Below is a small trained network, with its code and all its weights. Each question gives an input and a class and asks what happens when units are switched off, that is, made to give their printed mean instead of their output.

import numpy as np


def w(rows, s, z=0):
    codes = np.array(rows[::2]) - 128.0
    scale = np.full(codes.shape[1], s)
    scale[-1] = z or s
    return codes * scale


def f(y):
    return np.maximum(y, 0)


def log_softmax(a):
    a = a - a.max(-1, keepdims=True)
    return a - np.log(np.exp(a).sum(-1, keepdims=True))


def net(x, mask):
    res = np.array(x, float).reshape(1, 2) / 4 @ E
    y = f(res @ A[0][:, :-1].T + A[0][:, -1])
    res = res + np.where(mask, y, B[0][:, -1]) @ B[0][:, :-1]
    return log_softmax(res[-1] @ U[:, :-1].T + U[:, -1])


A, B = {}, {}
E = w([
[152,172,89,93,163,207,191,3,153,191],'x0',
[18,168,190,50,138,103,83,145,69,203],'x1',
],0.016)
A[0] = w([
[252,27,95,156,47,61,128,165,156,80,202],'neuron 0',
[115,88,143,146,108,35,6,163,49,98,55],'neuron 1',
[140,39,170,178,51,137,139,183,112,15,127],'neuron 2',
[81,116,233,126,106,100,19,245,41,135,66],'neuron 3',
[198,161,59,139,179,248,254,76,118,139,187],'neuron 4',
[60,224,198,45,167,119,104,102,36,251,254],'neuron 5',
],0.0086,0.0046)
B[0] = w([
[218,84,117,156,124,210,126,116,110,155,215],'neuron 0',
[78,113,68,140,159,57,229,193,106,84,209],'neuron 1',
[171,104,135,186,90,145,102,194,9,90,203],'neuron 2',
[20,113,168,76,139,99,166,175,89,95,240],'neuron 3',
[149,185,43,79,188,118,206,72,196,123,219],'neuron 4',
[142,141,164,123,89,126,101,63,159,240,254],'neuron 5',
],0.012,0.027)
U = w([
[153,148,90,114,166,134,149,101,180,132,166],'0',
[126,130,185,134,98,137,4,110,124,160,195],'1',
[122,100,126,143,139,137,137,162,81,78,140],'2',
[89,120,135,85,138,95,137,148,135,116,45],'3',
[125,139,99,137,124,94,86,139,151,72,2],'4',
[175,101,114,185,124,181,103,126,125,117,120],'5',
],0.018,0.0068)

Each question gives the input, the list of numbers given to net, and the class t.
The units are the neurons (one row each of A and B). Each row of codes is followed by its name. A weight is (code - 128) times the scale printed after its matrix; where a second scale follows, it is the last column's (A, B and U).
mask holds one flag per neuron, in row order. A switched-off neuron (its flag False) gives its mean, the last column of its row in B, instead of its output. The means were averaged over made-up inputs and are rounded, as every weight is.
A unit's drop is (log p(t) with every unit on - log p(t) with that unit switched off) / (log p(t) with every unit on - log p(t) with every unit switched off).
The circuit of an input: a set's keep is (log p(t) with only the set's units on - log p(t) with every unit switched off) / (log p(t) with every unit on - log p(t) with every unit switched off). Starting from all 6 units, units are removed one at a time, each time the one whose removal leaves the highest keep (on an exact tie, the one counted first), for as long as the keep stays at least 0.8.
units of the circuit, in order: the units of the circuit, biggest drop first
most important unit: the unit with the biggest drop
top k neurons: the k neurons with the biggest drops, biggest first
drop when u is switched off: that unit's drop, to one decimal
input [-5,-6], class 5: most important unit : neuron 0
input [-2,-2], class 5: top 2 neurons : [neuron 3; neuron 1]
input [0,3], class 1: units of the circuit, in order : [neuron 4; neuron 1]
input [0,1], class 1: top 2 neurons : [neuron 4; neuron 1]
input [5,5], class 1: top 2 neurons : [neuron 5; neuron 1]
input [-6,-7], class 5: top 2 neurons : [neuron 0; neuron 3]
input [0,6], class 1: top 2 neurons : [neuron 5; neuron 4]
input [2,2], class 1: top 2 neurons : [neuron 1; neuron 4]
input [0,-6], class 5: drop when neuron 0 is switched off : 0.1
input [-4,-5], class 5: drop when neuron 3 is switched off : 0.4
input [-1,-3], class 5: drop when neuron 3 is switched off : 0.5
